Below are the code and all the weights of a small trained network. Each question names an input and a class and asks about switching units off, where a switched-off unit gives its printed mean instead of its output.

import numpy as np


def w(rows, s, z=0):
    codes = np.array(rows[::2]) - 128.0
    scale = np.full(codes.shape[1], s)
    scale[-1] = z or s
    return codes * scale


def f(y):
    return np.maximum(y, 0)


def log_softmax(a):
    a = a - a.max(-1, keepdims=True)
    return a - np.log(np.exp(a).sum(-1, keepdims=True))


def net(x, mask):
    res = np.array(x, float).reshape(1, 7) / 4 @ E
    y = f(res @ A[0][:, :-1].T + A[0][:, -1])
    res = res + np.where(mask, y, B[0][:, -1]) @ B[0][:, :-1]
    return log_softmax(res[-1] @ U[:, :-1].T + U[:, -1])


A, B = {}, {}
E = w([
[209,109,5],'x0',
[129,128,128],'x1',
[138,129,135],'x2',
[137,129,134],'x3',
[133,129,131],'x4',
[124,232,104],'x5',
[136,129,134],'x6',
],0.017)
A[0] = w([
[84,148,200,134],'n0',
[87,16,170,4],'n1',
[112,151,182,151],'n2',
[84,131,166,117],'n3',
[77,135,177,134],'n4',
[91,255,134,14],'n5',
],0.016,0.0031)
B[0] = w([
[167,104,21,227],'n0',
[101,98,233,249],'n1',
[199,127,88,194],'n2',
[160,99,52,192],'n3',
[188,132,104,209],'n4',
[91,158,249,234],'n5',
],0.011,0.016)
U = w([
[139,107,52,255],'0',
[78,111,254,1],'1',
],0.021,7e-05)

Each question gives the input, the list of numbers given to net, and the class t.
The units are the neurons (one row each of A and B). Each row of codes is followed by its name. A weight is (code - 128) times the scale printed after its matrix; where a second scale follows, it is the last column's (A, B and U).
mask holds one flag per neuron, in row order. A switched-off neuron (its flag False) gives its mean, the last column of its row in B, instead of its output. The means were averaged over made-up inputs and are rounded, as every weight is.
A unit's drop is (log p(t) with every unit on - log p(t) with that unit switched off) / (log p(t) with every unit on - log p(t) with every unit switched off).
The circuit of an input: a set's keep is (log p(t) with only the set's units on - log p(t) with every unit switched off) / (log p(t) with every unit on - log p(t) with every unit switched off). Starting from all 6 units, units are removed one at a time, each time the one whose removal leaves the highest keep (on an exact tie, the one counted first), for as long as the keep stays at least 0.8.
units of the circuit, in order: the units of the circuit, biggest drop first
k most important neurons: the k neurons with the biggest drops, biggest first
drop of u: that unit's drop, to one decimal
input [-8,7,-7,2,-5,3,4], class 0: units of the circuit, in order	(n0)
input [-7,-3,-4,5,-1,-6,-2], class 0: 2 most important neurons	(n0; n3)
input [6,-4,-3,3,2,-7,-7], class 1: 2 most important neurons	(n0; n1)
input [-8,8,-6,-1,5,8,-5], class 0: 4 most important neurons	(n0; n3; n2; n1)
input [-7,0,-3,6,2,-6,4], class 0: 3 most important neurons	(n0; n3; n5)
input [2,2,-1,-7,-2,3,-5], class 1: 4 most important neurons	(n0; n3; n2; n4)
input [5,0,8,-6,-2,-7,5], class 1: 2 most important neurons	(n0; n1)
input [-5,-2,7,5,1,4,-3], class 0: 2 most important neurons	(n0; n1)
input [5,-3,7,2,7,6,2], class 1: 2 most important neurons	(n0; n5)
input [5,-4,-3,0,1,7,-8], class 1: 2 most important neurons	(n5; n0)
input [-5,-7,-5,-7,-4,4,3], class 0: 2 most important neurons	(n0; n1)
input [-7,7,-7,-5,6,7,1], class 0: 2 most important neurons	(n0; n3)
input [-4,-5,1,-7,6,-3,5], class 0: drop of n5	0.2
input [-5,-2,0,-2,-2,-3,6], class 0: drop of n0	0.1
input [0,0,-6,-3,-1,8,4], class 1: drop of n2	0.0
